Here is a tiny trained network, its code and every weight. The questions are about switching its units off for an input and a class, where a switched-off unit gives its printed mean instead of its output.

import numpy as np


def w(rows, s, z=0):
    codes = np.array(rows[::2]) - 128.0
    scale = np.full(codes.shape[1], s)
    scale[-1] = z or s
    return codes * scale


def f(y):
    return y / 2 * (1 + np.tanh(0.7978845608 * (y + 0.044715 * y**3)))


def log_softmax(a):
    a = a - a.max(-1, keepdims=True)
    return a - np.log(np.exp(a).sum(-1, keepdims=True))


def net(x, mask):
    res = np.array(x, float).reshape(1, 6) / 4 @ E
    y = f(res @ A[0][:, :-1].T + A[0][:, -1])
    res = res + np.where(mask, y, B[0][:, -1]) @ B[0][:, :-1]
    return log_softmax(res[-1] @ U[:, :-1].T + U[:, -1])


A, B = {}, {}
E = w([
[194,166,117,86,44],'x0',
[94,153,114,142,193],'x1',
[98,88,144,152,154],'x2',
[152,141,124,111,96],'x3',
[183,105,4,194,121],'x4',
[51,175,168,223,41],'x5',
],0.011)
A[0] = w([
[176,95,102,33,195,107],'neuron 1',
[183,87,37,201,128,26],'neuron 2',
[153,245,183,173,242,250],'neuron 3',
[184,82,131,149,72,2],'neuron 4',
[178,97,144,115,175,131],'neuron 5',
[131,166,254,66,151,46],'neuron 6',
[99,95,141,81,105,71],'neuron 7',
[61,219,160,223,62,216],'neuron 8',
[207,135,46,177,125,132],'neuron 9',
],0.0092,0.0009)
B[0] = w([
[212,39,57,126,65,244],'neuron 1',
[39,242,254,121,185,221],'neuron 2',
[195,104,132,154,173,185],'neuron 3',
[111,159,104,42,129,154],'neuron 4',
[159,78,122,127,126,174],'neuron 5',
[85,224,184,98,158,214],'neuron 6',
[143,181,130,118,148,140],'neuron 7',
[189,49,51,147,32,242],'neuron 8',
[132,171,134,138,145,218],'neuron 9',
],0.009,0.011)
U = w([
[162,105,69,129,96,252],'0',
[83,253,155,104,158,4],'1',
],0.019,0.0011)

Each question gives the input, the list of numbers given to net, and the class t.
The units are the neurons (one row each of A and B). Each row of codes is followed by its name. A weight is (code - 128) times the scale printed after its matrix; where a second scale follows, it is the last column's (A, B and U).
mask holds one flag per neuron, in row order. A switched-off neuron (its flag False) gives its mean, the last column of its row in B, instead of its output. The means were averaged over made-up inputs and are rounded, as every weight is.
A unit's drop is (log p(t) with every unit on - log p(t) with that unit switched off) / (log p(t) with every unit on - log p(t) with every unit switched off).
The circuit of an input: a set's keep is (log p(t) with only the set's units on - log p(t) with every unit switched off) / (log p(t) with every unit on - log p(t) with every unit switched off). Starting from all 9 units, units are removed one at a time, each time the one whose removal leaves the highest keep (on an exact tie, the one counted first), for as long as the keep stays at least 0.8.
units of the circuit, in order: the units of the circuit, biggest drop first
top k neurons: the k neurons with the biggest drops, biggest first
drop of u: that unit's drop, to one decimal
input [5,4,-4,-3,-4,5], class 0: units of the circuit, in order : neuron 8
input [3,-8,-8,2,-6,-5], class 1: top 3 neurons : neuron 6; neuron 8; neuron 7
input [1,7,-4,-5,-5,5], class 0: top 2 neurons : neuron 8; neuron 2
input [8,8,4,7,-2,3], class 0: top 2 neurons : neuron 2; neuron 8
input [1,6,-6,5,-7,-7], class 0: top 2 neurons : neuron 1; neuron 2
input [3,-6,-7,-5,6,4], class 1: top 2 neurons : neuron 2; neuron 1
input [-1,-4,-4,7,6,5], class 1: top 2 neurons : neuron 2; neuron 1
input [-2,3,7,-6,2,-1], class 1: top 2 neurons : neuron 8; neuron 1
input [3,-4,0,0,3,-1], class 1: drop of neuron 8 : 0.2
input [5,6,7,7,-2,7], class 0: drop of neuron 8 : 0.3
input [4,2,-6,6,-2,5], class 0: drop of neuron 8 : 0.6
